Below is a small trained network, with its code and all its weights. Each question gives an input and a target symbol and asks what happens when units are switched off, that is, made to give their printed mean instead of their output.

import numpy as np


def w(rows, s, z=0):
    codes = np.array(rows[::2]) - 128.0
    scale = np.full(codes.shape[1], s)
    scale[-1] = z or s
    return codes * scale


def norm(h):
    return h / np.sqrt((h * h).mean(-1, keepdims=True) + 1e-5)


def f(y):
    return y / 2 * (1 + np.tanh(0.7978845608 * (y + 0.044715 * y**3)))


def softmax(a):
    e = np.exp(a - a.max(-1, keepdims=True))
    return e / e.sum(-1, keepdims=True)


def log_softmax(a):
    a = a - a.max(-1, keepdims=True)
    return a - np.log(np.exp(a).sum(-1, keepdims=True))


def net(x, mask):
    ids = ['αδεζξφψω'.index(c) for c in x.split()]
    T = len(ids)
    res = E[ids] + P[:T]
    r = norm(res)
    for j in range(2):
        rows = slice(4 * j, 4 * j + 4)
        q, k, v = (r @ M[0][rows].T for M in (Q, K, V))
        z = softmax(np.where(np.tri(T) > 0, q @ k.T / 4**0.5, -1e9)) @ v
        o = O[0][rows]
        res = res + np.where(mask[j], z, o[:, -1]) @ o[:, :-1]
    y = f(norm(res) @ A[0][:, :-1].T + A[0][:, -1])
    res = res + np.where(mask[2:6], y, B[0][:, -1]) @ B[0][:, :-1]
    return log_softmax(norm(res)[-1] @ U[:, :-1].T + U[:, -1])


Q, K, V, O, A, B = {}, {}, {}, {}, {}, {}
E = w([
[102,151,141,28,61,71],'α',
[145,221,102,141,154,114],'δ',
[117,109,239,161,131,194],'ε',
[210,192,136,103,193,85],'ζ',
[125,173,71,170,102,127],'ξ',
[143,125,85,225,99,126],'φ',
[215,131,85,197,163,54],'ψ',
[255,73,153,52,94,160],'ω',
],0.0064)
P = w([
[203,179,110,232,30,78],'0',
[210,232,109,146,13,189],'1',
[197,179,127,182,7,94],'2',
[189,131,103,208,155,133],'3',
[156,189,123,144,99,136],'4',
[130,148,127,161,35,87],'5',
[152,141,134,169,121,102],'6',
[115,150,142,160,104,83],'7',
[112,124,135,162,102,65],'8',
[124,97,152,162,91,61],'9',
[80,135,173,147,91,79],'10',
[46,112,146,152,116,34],'11',
[143,103,169,131,152,56],'12',
[96,74,247,157,36,2],'13',
],0.0049)
Q[0] = w([
[109,160,193,168,115,47],'H1',
[65,88,84,70,153,244],'H1',
[80,78,104,113,131,228],'H1',
[119,161,200,164,84,97],'H1',
[135,122,121,167,53,84],'H2',
[140,135,58,140,195,167],'H2',
[187,130,215,154,110,76],'H2',
[152,90,127,163,179,164],'H2',
],0.011)
K[0] = w([
[89,32,161,100,112,132],'H1',
[166,175,43,210,113,126],'H1',
[122,224,11,254,115,138],'H1',
[86,78,146,90,106,89],'H1',
[49,70,125,86,218,105],'H2',
[182,138,140,72,50,234],'H2',
[1,155,131,151,188,100],'H2',
[144,242,98,80,133,192],'H2',
],0.0073)
V[0] = w([
[213,99,164,171,181,211],'H1',
[95,179,161,179,152,131],'H1',
[170,77,99,78,133,119],'H1',
[170,187,79,88,254,135],'H1',
[126,75,140,103,5,164],'H2',
[212,92,228,74,156,93],'H2',
[115,234,132,27,129,123],'H2',
[146,77,37,94,142,83],'H2',
],0.0091)
O[0] = w([
[82,89,150,173,106,187,172],'H1',
[106,175,156,144,202,118,57],'H1',
[164,102,111,128,53,156,177],'H1',
[124,154,91,215,84,107,2],'H1',
[149,37,111,86,125,60,78],'H2',
[172,148,250,157,141,94,121],'H2',
[82,191,137,96,53,93,89],'H2',
[244,165,77,141,118,117,125],'H2',
],0.011,0.006)
A[0] = w([
[79,237,238,155,35,54,254],'N1',
[208,248,161,191,208,175,64],'N2',
[175,2,140,136,20,180,123],'N3',
[220,170,36,119,127,11,43],'N4',
],0.004,0.0018)
B[0] = w([
[157,3,175,110,141,39,157],'N1',
[44,115,134,33,118,159,145],'N2',
[96,249,168,81,58,228,252],'N3',
[206,210,162,64,174,69,147],'N4',
],0.005,0.0043)
U = w([
[183,144,114,47,129,47,90],'α',
[33,248,94,93,99,120,162],'δ',
[83,78,181,112,202,146,84],'ε',
[140,224,208,187,96,85,50],'ζ',
[86,118,2,86,142,135,156],'ξ',
[146,56,24,128,173,153,62],'φ',
[228,186,119,185,192,183,255],'ψ',
[177,58,150,111,37,174,140],'ω',
],0.0092,0.0035)

Each question gives the input, a string of symbols that net reads in full, and the target symbol t.
The units are the heads (4 rows each of Q, K, V and O) and the neurons (one row each of A and B). Each row of codes is followed by its name. A weight is (code - 128) times the scale printed after its matrix; where a second scale follows, it is the last column's (O, A, B and U).
mask holds one flag per unit, heads first, then neurons. A switched-off unit (its flag False) gives its mean, the last column of its rows in O or B, instead of its output. The means were averaged over made-up inputs and are rounded, as every weight is.
A unit's drop is (log p(t) with every unit on - log p(t) with that unit switched off) / (log p(t) with every unit on - log p(t) with every unit switched off).
The circuit of an input: a set's keep is (log p(t) with only the set's units on - log p(t) with every unit switched off) / (log p(t) with every unit on - log p(t) with every unit switched off). Starting from all 6 units, units are removed one at a time, each time the one whose removal leaves the highest keep (on an exact tie, the one counted first), for as long as the keep stays at least 0.8.
units of the circuit, in order: the units of the circuit, biggest drop first
k most important neurons: the k neurons with the biggest drops, biggest first
which heads matter: for each layer, one digit per head in row order, 1 if its drop is at least 0.15 and else 0, layers parted by /
drop of u: that unit's drop, to one decimal
input ψ ψ ψ ξ ψ ε ψ ζ, target ε: units of the circuit, in order => [H1]
input α ξ ξ φ ψ ω ω ε, target ε: units of the circuit, in order => [H1, H2]
input δ ψ ζ, target ζ: 2 most important neurons => [N1, N3]
input φ ω δ ζ ψ ξ φ ω ε, target ε: which heads matter => 10
input ψ δ δ ψ ζ ψ ψ ω, target ψ: which heads matter => 01
input ψ δ α ψ ζ ω δ δ, target ω: which heads matter => 10
input ψ ψ φ ξ α α ω, target α: units of the circuit, in order => [H1, H2]
input ζ δ φ, target ζ: which heads matter => 10
input ψ ε ψ ξ ψ δ ξ, target ε: which heads matter => 10
input ε ω ξ ψ, target ω: units of the circuit, in order => [H2, H1]
input ζ ξ ξ, target ζ: which heads matter => 10
input ξ ε α α δ ψ δ ζ φ ψ, target α: which heads matter => 10
input ψ ω φ ξ, target ω: which heads matter => 11
input ψ ω ζ ζ φ ω ω ξ ε ψ δ ψ α δ, target ψ: which heads matter => 01
input φ φ ψ α φ ψ, target α: which heads matter => 10
input ψ ε α ω α α ω ξ ξ ζ ψ ψ α, target ψ: which heads matter => 01
input φ δ ξ, target φ: most important neuron => [N3]
input δ ψ ψ ζ ψ ψ α ξ ψ ω ε ψ δ ψ, target ε: 3 most important neurons => [N2, N3, N4]
input ψ ω φ ω ξ ξ ζ ε ω ψ ε δ, target ε: which heads matter => 00
input δ ξ ψ ψ, target ξ: units of the circuit, in order => [H2]
input ξ ψ δ ζ δ δ ψ ξ ψ ψ δ, target ψ: 2 most important neurons => [N3, N1]
input ζ ψ ε ζ ε δ ω, target ε: 2 most important neurons => [N1, N3]
input ξ ξ ξ, target ξ: drop of H2 => 0.8
input δ φ ψ φ δ ψ ψ ε ε ω, target ε: drop of N3 => 0.0
